Below is a small trained network, with its code and all its weights. Each question gives an input and a class and asks what happens when units are switched off, that is, made to give their printed mean instead of their output.

import numpy as np


def w(rows, s, z=0):
    codes = np.array(rows[::2]) - 128.0
    scale = np.full(codes.shape[1], s)
    scale[-1] = z or s
    return codes * scale


def f(y):
    return y / 2 * (1 + np.tanh(0.7978845608 * (y + 0.044715 * y**3)))


def log_softmax(a):
    a = a - a.max(-1, keepdims=True)
    return a - np.log(np.exp(a).sum(-1, keepdims=True))


def net(x, mask):
    res = np.array(x, float).reshape(1, 4) / 4 @ E
    y = f(res @ A[0][:, :-1].T + A[0][:, -1])
    res = res + np.where(mask, y, B[0][:, -1]) @ B[0][:, :-1]
    return log_softmax(res[-1] @ U[:, :-1].T + U[:, -1])


A, B = {}, {}
E = w([
[111,104,176,166,225,197,51],'x0',
[196,197,125,27,200,71,49],'x1',
[3,178,181,141,195,8,126],'x2',
[141,193,154,91,222,193,243],'x3',
],0.0069)
A[0] = w([
[123,156,169,116,184,185,214,111],'N0',
[98,142,152,128,122,111,115,91],'N1',
[81,103,124,195,93,154,199,60],'N2',
[158,164,108,97,41,39,239,86],'N3',
[112,74,134,169,75,103,22,119],'N4',
[89,95,108,135,183,85,138,143],'N5',
[105,102,145,149,24,109,2,87],'N6',
[218,131,76,133,107,178,91,135],'N7',
[227,95,155,110,97,165,134,154],'N8',
[181,82,122,97,91,234,101,145],'N9',
[71,141,111,116,163,69,138,140],'N10',
[161,132,109,193,165,112,113,140],'N11',
[137,135,112,106,55,64,144,86],'N12',
[107,126,152,112,155,174,123,35],'N13',
[2,134,147,132,172,27,134,174],'N14',
[100,105,122,195,212,192,40,101],'N15',
[19,87,150,182,87,191,180,65],'N16',
[48,153,167,135,148,113,104,159],'N17',
[125,143,113,98,178,156,223,138],'N18',
[141,151,157,114,181,179,204,138],'N19',
[202,173,135,26,171,69,68,8],'N20',
[93,123,156,154,182,212,58,95],'N21',
],0.0093,0.0018)
B[0] = w([
[121,125,81,129,153,80,176,184],'N0',
[141,128,122,134,125,142,145,141],'N1',
[173,131,131,136,166,129,45,192],'N2',
[60,78,191,54,108,142,111,228],'N3',
[111,136,86,115,180,87,183,210],'N4',
[129,136,136,141,100,136,134,158],'N5',
[107,136,69,124,183,94,185,223],'N6',
[157,152,139,161,90,152,150,198],'N7',
[131,156,151,167,90,140,147,189],'N8',
[140,162,150,169,74,138,158,208],'N9',
[146,141,136,157,99,159,143,183],'N10',
[110,127,126,118,130,132,124,134],'N11',
[97,108,146,91,152,135,143,183],'N12',
[109,121,132,115,123,111,127,133],'N13',
[165,162,132,172,60,158,175,254],'N14',
[72,96,174,51,106,130,122,190],'N15',
[190,141,125,141,167,140,14,213],'N16',
[147,135,146,145,91,144,149,183],'N17',
[104,115,86,126,159,100,167,178],'N18',
[98,142,87,128,150,99,167,179],'N19',
[173,111,114,164,183,137,6,230],'N20',
[101,82,165,72,99,136,118,177],'N21',
],0.022,0.0093)
U = w([
[155,185,153,192,51,158,170,113],'0',
[95,140,34,116,197,41,178,41],'1',
[186,126,123,147,194,129,1,254],'2',
[51,65,217,18,103,135,114,117],'3',
],0.0088,0.00067)

Each question gives the input, the list of numbers given to net, and the class t.
The units are the neurons (one row each of A and B). Each row of codes is followed by its name. A weight is (code - 128) times the scale printed after its matrix; where a second scale follows, it is the last column's (A, B and U).
mask holds one flag per neuron, in row order. A switched-off neuron (its flag False) gives its mean, the last column of its row in B, instead of its output. The means were averaged over made-up inputs and are rounded, as every weight is.
A unit's drop is (log p(t) with every unit on - log p(t) with that unit switched off) / (log p(t) with every unit on - log p(t) with every unit switched off).
The circuit of an input: a set's keep is (log p(t) with only the set's units on - log p(t) with every unit switched off) / (log p(t) with every unit on - log p(t) with every unit switched off). Starting from the 12 units with the biggest drops (on a tie, the unit counted first), units are removed one at a time, each time the one whose removal leaves the highest keep (on an exact tie, the one counted first), for as long as the keep stays at least 0.8.
units of the circuit, in order: the units of the circuit, biggest drop first
unit that matters most: the unit with the biggest drop
k most important neurons: the k neurons with the biggest drops, biggest first
drop when u is switched off: that unit's drop, to one decimal
input [6,5,-5,-6], class 1: unit that matters most -> N6
input [7,-6,-1,1], class 3: 2 most important neurons -> [N15 N21]
input [-4,3,2,-3], class 3: units of the circuit, in order -> [N3 N12]
input [-7,7,4,5], class 2: 2 most important neurons -> [N20 N15]
input [3,-2,-1,2], class 3: units of the circuit, in order -> [N20 N14]
input [4,-7,2,8], class 1: 4 most important neurons -> [N0 N19 N18 N20]
input [-5,4,-3,2], class 3: 2 most important neurons -> [N3 N16]
input [6,-7,5,-2], class 2: 3 most important neurons -> [N16 N3 N2]
input [7,-8,7,-3], class 2: 3 most important neurons -> [N16 N2 N9]
input [-6,1,4,-7], class 1: 3 most important neurons -> [N6 N4 N15]
input [2,-8,-7,6], class 2: 3 most important neurons -> [N16 N2 N14]
input [7,-7,-1,0], class 2: 3 most important neurons -> [N16 N3 N2]
input [5,-1,4,-2], class 3: 4 most important neurons -> [N15 N21 N9 N7]
input [-7,5,-4,2], class 3: units of the circuit, in order -> [N3]
input [8,-2,4,7], class 3: 4 most important neurons -> [N15 N21 N6 N4]
input [-3,-7,6,0], class 2: 3 most important neurons -> [N16 N2 N9]
input [-3,8,-8,-4], class 0: 3 most important neurons -> [N7 N9 N8]
input [-2,2,5,-6], class 1: 2 most important neurons -> [N6 N4]
input [-6,1,7,-7], class 0: 2 most important neurons -> [N14 N10]
input [4,-1,-3,-2], class 3: unit that matters most -> N14
input [8,-8,1,-4], class 2: drop when N2 is switched off -> 3.0
input [-3,5,7,-8], class 1: drop when N9 is switched off -> 0.7
input [8,-6,-3,-2], class 3: drop when N21 is switched off -> 0.9
input [6,-3,7,5], class 0: drop when N14 is switched off -> 3.6
